Here is a tiny trained network, its code and every weight. The questions are about switching its units off for an input and a class, where a switched-off unit gives its printed mean instead of its output.

import numpy as np


def w(rows, s, z=0):
    codes = np.array(rows[::2]) - 128.0
    scale = np.full(codes.shape[1], s)
    scale[-1] = z or s
    return codes * scale


def f(y):
    return np.maximum(y, 0)


def log_softmax(a):
    a = a - a.max(-1, keepdims=True)
    return a - np.log(np.exp(a).sum(-1, keepdims=True))


def net(x, mask):
    res = np.array(x, float).reshape(1, 4) / 4 @ E
    y = f(res @ A[0][:, :-1].T + A[0][:, -1])
    res = res + np.where(mask, y, B[0][:, -1]) @ B[0][:, :-1]
    return log_softmax(res[-1] @ U[:, :-1].T + U[:, -1])


A, B = {}, {}
E = w([
[73,131,48,83,119,208,23,84,18],'x0',
[61,153,226,193,66,11,86,95,57],'x1',
[61,47,1,146,210,18,202,131,70],'x2',
[226,50,109,201,111,150,104,42,94],'x3',
],0.0084)
A[0] = w([
[183,95,143,170,120,92,83,27,123,26],'N1',
[122,143,194,236,71,18,50,76,57,155],'N2',
[61,111,88,140,191,99,164,131,72,98],'N3',
[85,23,51,125,141,52,196,129,77,66],'N4',
[211,112,39,40,206,241,186,118,212,26],'N5',
[21,203,179,101,143,83,129,165,152,86],'N6',
[50,162,112,119,88,120,35,75,21,135],'N7',
[193,55,122,199,106,178,127,50,154,41],'N8',
[200,137,212,154,86,57,211,154,230,175],'N9',
[69,198,109,99,119,133,133,154,164,1],'N10',
[76,174,142,28,154,152,167,161,126,84],'N11',
[210,63,106,195,114,170,166,47,89,93],'N12',
[132,158,202,74,68,176,138,135,172,59],'N13',
[175,204,182,110,79,229,57,126,151,156],'N14',
[54,159,140,72,101,148,159,162,167,16],'N15',
[111,122,86,128,187,68,199,131,107,75],'N16',
[14,152,181,183,137,105,105,104,120,76],'N17',
[92,143,103,96,110,229,38,89,60,185],'N18',
[150,114,215,183,126,43,169,127,152,146],'N19',
[171,161,254,129,83,184,81,131,155,86],'N20',
[60,167,107,91,131,153,144,198,158,75],'N21',
[215,88,136,198,108,148,122,105,92,36],'N22',
],0.0085,0.0036)
B[0] = w([
[143,196,37,145,128,177,180,179,79,173],'N1',
[110,215,69,50,63,105,228,133,106,253],'N2',
[53,149,164,167,130,134,130,80,191,190],'N3',
[55,185,174,188,139,149,124,112,205,215],'N4',
[148,157,41,1,46,52,252,67,106,224],'N5',
[183,191,63,138,104,194,170,183,44,203],'N6',
[148,34,108,83,31,125,115,204,196,231],'N7',
[151,197,88,186,126,190,133,210,98,179],'N8',
[113,46,72,74,77,181,94,214,219,230],'N9',
[156,163,56,174,128,236,181,166,142,159],'N10',
[176,160,98,181,126,166,143,213,112,178],'N11',
[129,193,84,161,130,201,111,188,110,190],'N12',
[50,153,143,169,120,108,160,98,166,191],'N13',
[52,162,164,184,138,85,142,81,192,237],'N14',
[136,195,53,201,135,162,149,178,97,166],'N15',
[53,121,173,195,88,140,121,111,179,183],'N16',
[148,196,51,92,76,137,209,130,88,190],'N17',
[142,58,84,111,82,115,83,191,236,230],'N18',
[105,77,82,40,87,152,96,180,174,203],'N19',
[22,143,152,186,129,91,173,91,157,226],'N20',
[152,163,56,155,112,201,124,192,96,173],'N21',
[157,208,57,161,140,199,139,184,131,170],'N22',
],0.0081,0.015)
U = w([
[197,183,121,192,128,196,121,191,78,95],'0',
[146,141,117,37,89,64,193,98,86,187],'1',
[147,14,123,94,91,144,94,180,190,82],'2',
[65,144,166,197,126,112,131,79,160,90],'3',
[131,106,141,80,111,114,119,145,144,190],'4',
[225,34,229,54,190,55,67,29,45,2],'5',
[194,43,253,179,207,38,21,2,59,2],'6',
],0.0099,0.0066)

Each question gives the input, the list of numbers given to net, and the class t.
The units are the neurons (one row each of A and B). Each row of codes is followed by its name. A weight is (code - 128) times the scale printed after its matrix; where a second scale follows, it is the last column's (A, B and U).
mask holds one flag per neuron, in row order. A switched-off neuron (its flag False) gives its mean, the last column of its row in B, instead of its output. The means were averaged over made-up inputs and are rounded, as every weight is.
A unit's drop is (log p(t) with every unit on - log p(t) with that unit switched off) / (log p(t) with every unit on - log p(t) with every unit switched off).
The circuit of an input: a set's keep is (log p(t) with only the set's units on - log p(t) with every unit switched off) / (log p(t) with every unit on - log p(t) with every unit switched off). Starting from the 12 units with the biggest drops (on a tie, the unit counted first), units are removed one at a time, each time the one whose removal leaves the highest keep (on an exact tie, the one counted first), for as long as the keep stays at least 0.8.
units of the circuit, in order: the units of the circuit, biggest drop first
unit that matters most: the unit with the biggest drop
top k neurons: the k neurons with the biggest drops, biggest first
drop of u: that unit's drop, to one decimal
input [0,-2,4,4], class 0: units of the circuit, in order -> N12
input [8,0,-1,7], class 2: top 2 neurons -> N18, N7
input [-6,5,-3,7], class 0: top 2 neurons -> N1, N8
input [-1,7,8,6], class 3: top 2 neurons -> N4, N5
input [8,-7,3,-8], class 0: top 4 neurons -> N11, N21, N9, N15
input [4,-6,5,4], class 1: top 2 neurons -> N5, N9
input [-4,-4,-5,2], class 3: top 4 neurons -> N7, N2, N14, N20
input [6,4,7,-1], class 3: top 3 neurons -> N4, N3, N9
input [4,1,5,4], class 3: top 2 neurons -> N9, N4
input [-7,8,-8,-2], class 1: top 3 neurons -> N2, N19, N17
input [-3,-4,3,2], class 1: top 2 neurons -> N5, N18
input [3,2,7,-5], class 3: top 2 neurons -> N3, N4
input [8,5,-8,-5], class 2: top 4 neurons -> N7, N18, N4, N3
input [-6,-8,-4,7], class 1: unit that matters most -> N5
input [-2,5,1,-8], class 0: drop of N6 -> 0.0
input [-6,8,-4,7], class 1: drop of N17 -> 0.1
input [5,-5,-8,-3], class 3: drop of N14 -> 0.3
